After every row comes roughly how far along a hidden order it lies, from 0 to 10.
[ -2  17  22  29  -1  23  13 -40   6   1  -3   4 -33  -6   6  13  25  -4
 -22  11 -11  13  -7 -49   2  26  -8   8  -5  -9  22  73 -12  -4  -5]	4
[   3   45   92   14   -9   25  -17  -71    3  -40   19  -14 -127   50
   -8   -3   28  -26  -30    4  -51   19   30    4    0  -35   -6    4
  -26   23   27   21  -14   -2    5]	10
[-17  -2 -20 -25  -4   7  16  -1   7  12  -3   9  -2  -1  20   4  20  -6
  -8 -13  28  11   5 -31  14  27  14   5   4  -3  -6  17 -12   0   9]	2
[ -5  14  50  16  -2  27  -2 -25  10   5  12  -5 -74  28  -6   3  25 -16
  -7  -8 -21  12  22   4 -11 -38   0   5 -23   9  18  27  -9  -2   6]	6
[-28 -20  20   2   1  44   9 -47  -2  48   3  17 -42  34   9  15  19 -22
   0 -17  -5  20  20 -58   4  32  10  16  -4   2  15  18 -13  -3  16]	1
[-34   5   9 -29  -7  17 -27  12 -15  21  14  12 -97  58  15  12  26 -24
 -19 -22  12  27  47 -14  -4 -13  14   5 -10  14  -8 -40 -12   2  10]	5
[ 22  10 -24 -28  -6 -38 -29  50  -7 -31   9   0 125   4  18 -15   1  21
 -19   3  57   8  12 -19   7  -8  -5 -13  11  -5 -28 -24  -4   4 -29]	5
[ -50    1   36    4   -3   35   -9  -29   -1   43   13    5 -106   61
   -6   17   25  -33    0  -28  -26   19   26    9   -9  -31   13    8
  -14   13   11  -16  -11   -1   17]	5
[ 13  16  -2 -51  -9 -35 -59  81 -17 -41  22   4   2  34  25 -12   3  11
 -36   0  48  16  49  26  -3 -31   1 -12  -3   7 -28 -59  -5   5 -21]	7
[-15  -7  15  -4  -2  26  12 -48   8  22   4  11 -23  15  14   6  20 -12
  -3 -14  -1   9  21 -30   6  29  12   9  -6   3   7   8 -13  -2  23]	2
[ 15  -2  18 -25  -6  -6 -55  20 -18   4  18  12   8  35  23  -8   3  -4
 -29  -2  50  23  44  -6  -6  -3  -1  -2  -4   7  -9 -33  -9   2 -13]	5
[-15  -7 -45 -31   1   3  30   7   9  18 -11  16  21 -11  23   8  17   1
 -12  -8  41  10  -2 -50  17  50  13   8  18 -13 -13  19 -12   0   8]	0
[ 39  35  14  12  -6 -25 -40  16 -15 -80   5   4  26 -14  20  -6   4  26
 -55  40  28  18   4 -29  -4 127 -26  -9   2 -15  -8  47  -5   1 -46]	7
[  4  30  11  -1  -7   3 -36  15 -25 -47  11  22 -56  13  38  11  19   7
 -55  28  33  37  25 -58  -6  39  -8   1   3 -12   0  35 -18   1 -36]	6
[ 39  16  -4  12  -2 -21 -26   8 -10 -54  -2  13  49 -22  20  -5   9  32
 -45  28  36  12  -5 -46   3  39 -17  -4   8 -19  -3  46  -5   0 -33]	4
[  4   8  56  42  -1  47  -1 -85   1   7   4   4 -54  15  -2   8  28 -18
 -17  -9 -32  18   9 -39   0  23  -7  14 -20   5  37  71 -18  -4   7]	4
[ 17  14   5 -13  -7 -16 -36  25 -22 -52  12  17  -7  14  27  -2   9  13
 -52  17  36  31  22 -35   1  17  -8  -4   2  -6 -15  -2 -12   3 -35]	6
[  6  -6 -24 -27  -4 -10  -7  33  -6  11   3  15  46  -2  23  -3   5  10
 -19  -8  52  10  14 -29   8  28   6   0  12  -5 -19 -16  -9   2 -11]	2
[-18   1  24 -13  -3  21  -4 -11   6  33  12   6 -48  30  10   3  29 -19
  -5 -14  12  11  28  -9   0 -24  16   3  -9  10  -4 -12 -10  -1  14]	4
[  0  10 -27 -15   2   0  35  -9   9  -2 -15  18  48 -37  35   5  17  15
 -23   8  48   5 -16 -91  26  75   8   8  21 -22  -7  55 -16   0 -22]	0
[ 12 -16   0 -37  -3 -15 -44  44 -13   8  15  13  49  20  24  -7  -2  11
 -21  -9  78  13  39  -5  -3   5   7  -3   2  -3 -25 -50  -4   3  -9]	3
[   1   47   73    4  -12   15  -40  -32  -16  -70   18    3 -127   37
   13   -1   25  -13  -58   22  -18   35   38  -30    6   -9  -10    1
  -18   11   16   30  -22    0  -21]	10
[ -2   9  -7  24   0  27  22 -37   1   5 -11  19 -15 -16  22  16  25   1
 -30  13  15  23 -13 -93  10  81   0  14  13 -18  17  82 -17  -3 -11]	1
[-20 -10   9 -17  -2  29   7 -20   1  36   1  13 -24  29  17   4  17 -16
  -3 -15  18  15  26 -38  12  30  16  13   0   4  -2   7 -14  -1  20]	1
[ 43  29   6   6  -4 -23 -41  22 -12 -70   4   5  44 -18  14  -9   2  29
 -47  32  42  11  -2 -25  -3   9 -21  -9  -1 -16   4  13  -5   1 -41]	7
[-19  18  49   6  -6  27 -17  -8  -3  -5  16   4 -88  41  12   9  28 -18
 -18   2  -6  25  38 -19 -10 -16   2   4 -21   6  15  17 -14  -1  -2]	6
[-11  10  -5   8   0  26  18 -35  -1   6 -10  18 -27  -8  20  13  23  -8
 -27   7  17  18 -10 -56   8  59  -1   9   4 -16  13  62 -16  -2  -4]	1
[ 30   1  36   1  -4  -8 -49   8 -11 -17  22  -1  -1  28   0  -7   1   4
 -20  -2   8  14  35  37 -15 -36  -9  -6 -16   8   2  -8  -2   1 -13]	7
[  3   4  62  38  -1  42   9 -81   6  12   1   1 -55   5  -1   6  24 -11
 -13   6 -36   5  -3 -28   1  24  -4  11 -18   5  37  78 -12  -4   5]	4
[ 27 -13  27 -18  -2 -11 -32  14  -3   8  17  -1  56  22   2 -21  -4  10
 -15 -11  26   2  28  26  -2 -23   0 -10  -7  12 -10 -34  -1   3  -4]	5
[ 13  16 -33 -40  -9 -40 -46  72 -15 -43  11  13  37  14  33  -8   0  15
 -44   9  67  20  25 -26   6   1  -4 -11  15  -8 -37 -41  -9   5 -31]	5
[ 36   8 -20  -4  -1 -21 -11   9  -8 -41  -7  10  63 -28  18  -8   1  30
 -35  21  45  10  -9 -45   8  51 -15  -3  13 -18  -9  45  -7   1 -29]	4
[  1   3  55  33   0  31   3 -49  17  20  13 -15  -5  18 -14  -1  22 -18
  11  -7 -38   4  13  17  -9 -42   0   5 -26  11  28  20  -5  -4   8]	5
[-22 -31 -27 -22   2  12  14   2  15  72   3   7  19  13   8   8   6 -11
  24 -34  32  -2  14   5   6   7  27   6   2   4  -6 -33  -6   0  27]	0
[ -1  34  60  20  -6  17  -5 -46   8 -31   4  -6 -88  24   4   1  26 -16
 -33  10 -32  14  14 -14   4 -17  -7   3  -8   7  26  50 -15  -4  -2]	8
[ 26   8 -31 -29  -6 -22 -25  34 -19 -46   1  20  43  -7  33  -4   3  21
 -54  16  66  21   8 -58  12  52  -9  -4  19 -14 -23   3 -13   3 -33]	4
[-17  11  30  -1  -5  28 -13 -10   0 -42  14  10 -82  37  16  10  26 -17
 -31  -5  -2  22  38 -19  -4  -5   9   7 -12   5  10   8 -13  -1   9]	4
[ 18  10  67  20  -2   5 -16 -36  12  -4  19 -20 -25  29 -26 -12  15 -14
  11 -11 -40  -1  13  59 -15 -79 -15  -6 -31  17  27  13   2  -2   4]	8
[ 15   5 -44 -26  -5 -15  -2  22  -7 -28 -11  25  80 -32  43   1   9  25
 -44  15  80  13   0 -85  19  78   1   3  23 -22 -22  34  -8   2 -20]	1
[ -1   8  18  20  -1  25  18 -31   4  11  -7  12 -23  -7  12  13  26  -2
 -25  12   2  17 -12 -58   4  43  -7  11   0 -13  20  73 -14  -3  -6]	2
[ -1  12  37   4  -6   9 -31  -7  -4 -16  20   2 -46  29   7   1  25  -7
 -22  10  11  16  35 -13 -10 -13  -1   0 -16   6  10  22 -11   0  -7]	6
[  7  45  40  22  -7   6  -9 -30  -1 -65   4 -11 -68   2   6  -2  20  -2
 -38  23 -10  18   5 -19   4  -7 -16   0  -5  -1  13  44 -20  -1 -32]	9
[-13  15   5  17  -3  39   6 -40 -12  -7  -6  26 -72   0  28  27  29  -3
 -51  18   6  37   3 -96   5  84  -1  19   4 -16  18  82 -22  -3 -10]	2
[ 35  40  14  12  -7 -13 -39   5 -23 -87   5   5 -27 -11  28  -1   7  24
 -67  46  30  29   3 -53  -2  51 -24  -5   1 -15   7  59 -13   1 -50]	8
[-10 -11 -43 -31  -4  -2 -13  35  -6  24  -2  24  42   4  31   8   8   3
 -12  -9  61  16  20 -45   8  45  14   3  15 -13 -23 -22 -10   2   0]	0
[-10  14 -20  -7  -4   5  14  -1   5   1  -7  16   8 -43  27   8  25   3
 -27   7  30  14  -5 -61  13  46   1   5   3 -13  -3  35 -12  -1  -7]	2
[ 50  33  20   8  -4 -30 -28  19  -9 -68   6   5  32 -23  15  -9   1  28
 -48  37  23   5  -6 -13  -5   2 -23 -11  -1   3   1  44  -1   1 -45]	7
[ 13   8 -40 -12  -3 -15  27   3  13  -2 -11   7  65 -31  17  -2  11  15
 -14   6  40  -4 -16 -47  18  42   1   3  13 -15  -8  53  -6   0  -6]	2
[  4 -26 -20 -17   3  -8  19  16  24  61   2  -4 104  -7  -3 -10   5   3
  35 -27  27 -21  -3  34   5 -16  13  -1   0   3 -11 -16   6   0  20]	0
[ -19   49   75   11  -12   32  -17  -48   -9  -55   14    4 -127   46
   23   12   33  -21  -66   17  -27   41   40  -63    5    1   -4    8
  -14    9   15   43  -26   -1   -7]	9
[  6 -12 -38 -31  -1 -26  -3  22  -3  10  -3  18  72  -6  27  -1   6  16
 -20  -5  55   9   4 -33  10  36   6   1  13 -10 -20  -7  -5   2 -10]	1
[ 19   3  24 -21  -5 -10 -53  21 -15 -20  15  11   2  30  19  -9   0   7
 -30   0  34  25  50  -7  -4   2   1  -7  -6   6 -12 -26 -11   3  -9]	6
[ 21  -2 -25 -19  -3 -23 -19  22 -10 -20   2  14  67 -11  21  -5   1  17
 -23   5  59  15   0 -42  11  40  -4  -3  15 -10 -22   3  -7   3 -20]	3
[ 34  -1   6  -7  -1 -32  -8  15   1 -10   0   2  96 -30  10 -16  -3  20
  -9   7  41  -1 -10  -8  11  24 -12  -8  11 -19 -11  19  -4   2 -23]	4
[ 37  33  31  27  -3 -12 -18 -20  -8 -66   4  -3  14 -16   6 -10  10  15
 -41  37   1  17  -5 -27  -1   4 -24  -5  -2 -10   7  48  -7  -1 -39]	8
[ -12   17   65    7   -7   20  -51  -19  -15  -12   23   -2 -112   54
   -6    4   25  -18  -32   -6  -25   32   35   11  -21  -45   -6    1
  -27   17   19  -57  -10    0   -2]	9
[ 12  16  23  41   2  28  29 -64  13  -1  -8   4 -15 -26  -3   8  23  -2
 -11  14 -14  13 -19 -44   7  34  -6  11  -4 -10  31  95 -13  -4  -3]	3
[ -7  26  63  17  -7  32 -17 -44   0 -14  16  -2 -83  33  14   5  27 -18
 -23  12 -23  23  29  -9  -3 -19  -1   6 -22  12  22  28 -17  -2   2]	7
[   2   48   78   13  -10   11  -38  -27  -13  -62   12   -1 -127   36
   11   -2   22   -7  -53   23  -12   33   31  -26   -2  -16  -13    0
  -15   13   16   31  -18    0  -21]	10
[-13  -2   6 -16  -3  17  29  -8   6  22   6   7 -19  23  12   6  20 -14
  -7 -17  11   8  28 -18   8   3  16   6  -8   8   2  -8 -11  -1  16]	3
[ -9   9 -44 -17  -1   5  24   5  15  16 -17  15  32 -25  21   6  17  -2
  -4  -5  49   8 -19 -64  21  60   3   7  19 -17  -8  27 -14   0   0]	0
[ 62  37  33  46   2 -25  -3 -22  10 -57   0 -23  69 -38 -15 -23  -3  26
  -6  26  -8  -8 -27   9  -3 -23 -34 -11  -9  -6  22 127   5  -1 -34]	8
[   2   29   71   13   -7   11  -22  -27    2  -29   20   -9 -109   43
   -1   -1   24  -17  -22    2  -33   18   31   14   -9  -47   -7    0
  -27   15    8   19  -12   -2    0]	9
[ 39  13 -20  -2  -4 -23 -19  10 -12 -55  -5  14  70 -33  27  -8   1  32
 -48  35  53  14  -7 -60  11  58 -13  -3  11 -20  -5  67  -7   1 -35]	4
[ -9   4  -6  12   1  26  23 -47   2   8  -7  21  -7 -20  19  15  24  -3
 -14   3  14  16  -6 -51  11  71   0  14   6 -13  13  80 -15  -3  -3]	1
[ 22  30  50  10  -9   3 -61   2 -29 -60  22   7 -73  37  20  -2  10   4
 -53  25   3  37  43 -18 -18 -13 -19  -3 -17   6   7   1 -14   1 -31]	8
[ 11  19  56  10  -5  14 -44   5 -14 -18  22   4 -72  37  10  -1  12  -5
 -37   9   0  25  39 -14 -13 -23  -8  -1 -20   8  13   1  -9  -1 -11]	7
[  14   -4   47   48    3   42   27 -101   13    2   -6    6  -27  -12
   -4    0   22   -8   -7    3  -35   24  -14  -46    3   49  -10   15
  -17   -2   44   93  -13   -5    8]	2
[ 16  22 -31 -41 -11 -46 -43  73 -10 -43  12   2  39  14  26 -13   1  19
 -36   9  63  13  22  -4   4 -18  -2 -14  12  -6 -32 -44  -5   5 -32]	7
[ -33   25   54   -4   -9   30  -48  -20  -15   -8   21    5 -127   72
   -3   13   33  -31  -33  -12  -26   37   42    4  -21  -45   -4    3
  -24   16   17  -12  -14    0    7]	8
[  4   9  60  36   0  40  26 -87   5  -8  -3   5 -58  -3   3   8  23 -10
 -22   6 -32  18  -7 -50   5  34 -10  15 -13   0  36  86 -13  -4   4]	4
[  4  -7  11 -29  -4  -9 -41  26 -14   6  16  12  12  37  13  -8  -1   0
 -15 -17  34  16  39  -1  -1 -13   6   1  -4  10 -20 -54  -7   4  -5]	4
[  -4   26   55  -17  -12   14  -96   21  -48  -59   32   25 -127   70
   33   14   18   -5  -86   16   23   51   67  -42  -21    0   -7    1
  -15    5   -1  -14  -19    3  -26]	8
[  9  18  58  30  -3  16  10 -40  20  -2  12 -16 -49  11 -13  -6  28 -12
   5  -3 -32   4   8  27  -6 -44  -3  -1 -20   8  28  42  -5  -4  -1]	7
[  0  38  70  16  -7  21 -15 -34   3 -27  17 -11 -94  26   2  -1  29 -19
 -19   7 -34  16  28   7   0 -35  -6   1 -24  14  16  29 -13  -2   4]	8
[-14   7  41  12  -1  25   1 -34  13  26  11  -5 -42  29  -1   3  25 -19
   4 -10 -11  10  20   9  -7 -32   7   4 -19  12  16   7  -7  -3  11]	4
[ 14   1  11 -25  -5 -10 -44  19 -20 -27  12  12  17  21  27  -5   2   7
 -36   3  46  23  32 -31   4  21   4  -4   4   0 -18 -23 -12   3 -17]	4
[ -7  34  -9   6  -5   7  11  -6   1 -25  -3  13 -43  -6  25  15  27   0
 -45  16  14  27  -3 -65   3  37  -5   8   5 -17  11  71 -15  -1 -18]	4
[-10 -14 -18 -34  -3   2 -22  23  -7  15  10  17  -6  33  23   3   8  -7
 -16 -17  40  15  40 -17   1  11  17   2   4   4 -21 -49  -9   2   7]	2
[  1   8  49  23  -1  17   4 -33  20  23  14 -13 -24  24 -14  -4  21 -13
  10  -9 -21  -3  14  41 -10 -58  -1   0 -27  12  23  15  -1  -3  12]	5
[-11 -10  41  34   2  46  10 -76   6  34   8   8 -43  15   1  15  24 -20
  -6 -11 -23  17  11 -37  -4  23   4  14 -16   4  25  41 -10  -5  14]	2
[ -6   2 -32  -6   0   6  35 -14  17   7 -15  11  40 -33  20   5  19   5
 -15   2  29   4 -20 -64  19  62   1  10  15 -15  -2  46 -11  -2  -2]	0
[  -5   27   66   27   -6   34  -10  -68   -3  -15    8    1 -116   33
    9   15   31  -22  -32   10  -39   27   27  -39    3   11   -4   11
  -24    8   24   52  -20   -3    3]	7
[ 13   2  60  49   2  32  21 -89  17  18   5 -12 -23   3 -16  -2  23 -13
   6  -4 -39  -2  -5   6   0  -2  -9   6 -23   9  41  65  -7  -5  15]	5
[ 18  -3  46  48   4  27  30 -70  24  22  -1  -8  16  -8 -24  -4  18  -8
  13  -1 -35  -8 -14  14  -1  -1  -9   6 -21   1  34  81  -3  -5  12]	4
[ 18  10 -35 -25  -3 -20   6  13  -5 -30 -10  16  52 -34  32  -1   6  16
 -32  16  53   9  -7 -67  20  64  -4   0  19 -19 -13  40  -9   0 -15]	2
[ 54  30  17  30  -2 -27 -20   0  -3 -66   5  -3  48 -28   8 -12   2  27
 -37  36  13   6 -14 -13  -4   3 -27 -11  -3 -10   9  59   0   0 -38]	7
[ 23 -20 -48 -14   3 -23   7  39   6  13  -8  12 127 -31  12  -5  -3  21
   7  -4  65  -3 -17 -23   6  40   0  -2  18 -15 -22  -1   3   1 -12]	0
[ 35  25  -1   2  -5 -31 -21  27 -10 -63   3   1  59 -13  17  -9   3  30
 -39  30  27   8  -7 -20  -2  13 -22  -9  -2 -13  -4  38  -2   1 -39]	6
